grid =
array([[-0.099,  0.179, -0.063, -0.086,  0.057,  0.154],
       [ 0.042, -0.267,  0.020, -0.102, -0.082, -0.230],
       [ 0.054, -0.252,  0.041, -0.159, -0.042, -0.210],
       [ 0.057, -0.150,  0.070, -0.276,  0.060, -0.105],
       [ 0.060, -0.181,  0.068, -0.254,  0.036, -0.137],
       [-0.139,  0.172, -0.121,  0.060, -0.033,  0.132],
       [-0.020, -0.230, -0.061,  0.081, -0.178, -0.220],
       [-0.110, -0.057, -0.142,  0.208, -0.195, -0.086],
       [ 0.036, -0.269,  0.008, -0.072, -0.101, -0.237],
       [-0.091, -0.104, -0.128,  0.193, -0.203, -0.125],
       [ 0.017, -0.009,  0.053, -0.287,  0.114,  0.018],
       [-0.007, -0.246, -0.047,  0.054, -0.167, -0.229],
       [-0.022,  0.080,  0.018, -0.243,  0.117,  0.089]])
grid[0,0]	-0.099
grid[3]	[0.057, -0.150, 0.070, -0.276, 0.060, -0.105]
grid[:, 0]	[-0.099, 0.042, 0.054, 0.057, 0.060, -0.139, -0.020, -0.110, 0.036, -0.091, 0.017, -0.007, -0.022]
grid[7,2]	-0.142
grid[4,1]	-0.181
grid[7,3]	0.208
grid[12,2]	0.018
grid[5,3]	0.060
grid[8,3]	-0.072
grid[3,1]	-0.150
grid[0,5]	0.154
grid[4,5]	-0.137
grid[:, 2]	[-0.063, 0.020, 0.041, 0.070, 0.068, -0.121, -0.061, -0.142, 0.008, -0.128, 0.053, -0.047, 0.018]
grid[6,4]	-0.178
grid[8,2]	0.008
grid[5,4]	-0.033
grid[11,3]	0.054
grid[11,0]	-0.007
grid[3,0]	0.057
grid[:, 5]	[0.154, -0.230, -0.210, -0.105, -0.137, 0.132, -0.220, -0.086, -0.237, -0.125, 0.018, -0.229, 0.089]
grid[12,1]	0.080
grid[:, 1]	[0.179, -0.267, -0.252, -0.150, -0.181, 0.172, -0.230, -0.057, -0.269, -0.104, -0.009, -0.246, 0.080]
grid[0]	[-0.099, 0.179, -0.063, -0.086, 0.057, 0.154]
grid[:, 3]	[-0.086, -0.102, -0.159, -0.276, -0.254, 0.060, 0.081, 0.208, -0.072, 0.193, -0.287, 0.054, -0.243]
grid[9,2]	-0.128
grid[1,4]	-0.082
grid[8]	[0.036, -0.269, 0.008, -0.072, -0.101, -0.237]
grid[3,3]	-0.276
grid[12,4]	0.117
grid[3,4]	0.060
grid[9,0]	-0.091
grid[1,2]	0.020
grid[0,1]	0.179
grid[11]	[-0.007, -0.246, -0.047, 0.054, -0.167, -0.229]

arr = [-29 -30  31   9  37  -9]
arr[0]: -29
arr[5]: -9

x =
[[-30  -2   4   9  19 -21   9  21]
 [-18   1 -20   0  17 -21  -2 -15]
 [-20   0 -11   7   9 -28   1  -5]
 [-31  -7 -10   0  32  -8  12   3]
 [-14  20  -2  14  31  -6   9   4]
 [-25  -3 -10  10  29 -18   7   3]
 [ -8  20   5  13  25 -15   7   9]
 [-27  -8  16  16  26 -18   9   1]
 [-34  -6  -8  14  30 -12   6  -8]
 [-26  -1 -11   5  18 -28  -6 -10]
 [-11   9  -7  22  36 -10   7  -9]
 [-17  -5   0  10  22 -19  -6 -12]]
Rows and columns are counted from 0.
row 0 col 0: -30
row 7 col 0: -27
row 3 col 5: -8
row 5 col 4: 29
row 2 col 1: 0
row 3 col 6: 12
row 0 col 5: -21
row 7 col 2: 16
row 6 col 1: 20
row 7 col 1: -8
row 4 col 6: 9
row 10 col 5: -10
row 8 col 7: -8
row 6 col 2: 5
row 3 col 2: -10
row 0 col 2: 4
row 9 col 4: 18
row 2 col 2: -11
row 0 col 4: 19
row 9 col 3: 5
row 6 col 4: 25
row 10 col 0: -11
row 4 col 1: 20
row 9 col 5: -28
row 8 col 4: 30
row 2 col 7: -5
row 2 col 4: 9
row 9 col 6: -6
row 11 col 6: -6
row 6 col 5: -15
row 7 col 6: 9

M = [ -2 -30  33  45  43 -40]
M[0] -> -2
M[5] -> -40
M[-5] -> -30

A =
-1.120,0.274,0.860,0.366,-0.704,1.036,-0.064
1.125,-1.307,-0.976,-0.490,-1.134,1.065,-0.303
1.329,0.969,-1.036,-1.400,0.392,-1.037,1.425
0.580,-0.214,-1.460,1.481,1.765,0.754,-1.136
A[0,0] => -1.120
A[2,5] => -1.037
A[3,1] => -0.214
A[1,1] => -1.307
A[2] => [1.329, 0.969, -1.036, -1.400, 0.392, -1.037, 1.425]
A[1] => [1.125, -1.307, -0.976, -0.490, -1.134, 1.065, -0.303]
A[1,4] => -1.134
A[1,2] => -0.976
A[0,2] => 0.860
A[:, 6] => [-0.064, -0.303, 1.425, -1.136]
A[3,5] => 0.754
A[0,5] => 1.036
A[1,6] => -0.303
A[3,4] => 1.765
A[:, 2] => [0.860, -0.976, -1.036, -1.460]
A[3,3] => 1.481
A[:, 0] => [-1.120, 1.125, 1.329, 0.580]
A[3,6] => -1.136
A[:, 4] => [-0.704, -1.134, 0.392, 1.765]

m = 26.669	126.358	-116.175	110.242
m[0]: 26.669
m[1]: 126.358

W =
array([[ 0.68, -2.32, -2.39,  1.35,  0.68,  2.49,  1.11, -0.16],
       [ 0.86,  0.79, -1.11,  1.51,  0.63,  0.83,  1.66,  1.38],
       [ 2.11,  0.49,  1.31,  1.34,  1.44,  1.61,  0.57,  0.64],
       [ 1.16, -2.19, -2.20,  1.42,  0.74,  2.34,  0.86, -0.20],
       [ 2.73, -0.22, -1.69,  1.82,  0.74,  0.86,  0.46,  0.49],
       [ 2.56,  0.27, -1.61,  1.82,  0.68,  0.64,  0.67,  0.79],
       [ 2.14,  0.51,  1.31,  1.33,  1.45,  1.58,  0.57,  0.64],
       [ 2.50,  0.33, -1.59,  1.81,  0.67,  0.59,  0.72,  0.84],
       [ 0.73,  0.76, -1.05,  1.47,  0.65,  0.90,  1.74,  1.40],
       [ 0.40, -0.29,  0.69,  1.06,  1.25,  2.27,  1.41,  0.66]])
Indices start at 0.
(0, 0) => 0.68
(7, 5) => 0.59
(5, 7) => 0.79
(4, 5) => 0.86
(1, 6) => 1.66
(0, 3) => 1.35
(0, 7) => -0.16
(6, 0) => 2.14
(4, 3) => 1.82
(1, 3) => 1.51
(6, 5) => 1.58
(4, 2) => -1.69
(6, 2) => 1.31
(2, 1) => 0.49
(2, 2) => 1.31
(3, 2) => -2.20
(3, 3) => 1.42
(5, 1) => 0.27
(5, 6) => 0.67
(6, 4) => 1.45
(9, 1) => -0.29
(4, 7) => 0.49
(9, 3) => 1.06
(2, 3) => 1.34
(0, 6) => 1.11
(3, 0) => 1.16
(3, 7) => -0.20
(8, 4) => 0.65
(1, 7) => 1.38
(7, 1) => 0.33
(6, 7) => 0.64
(8, 5) => 0.90
(7, 3) => 1.81
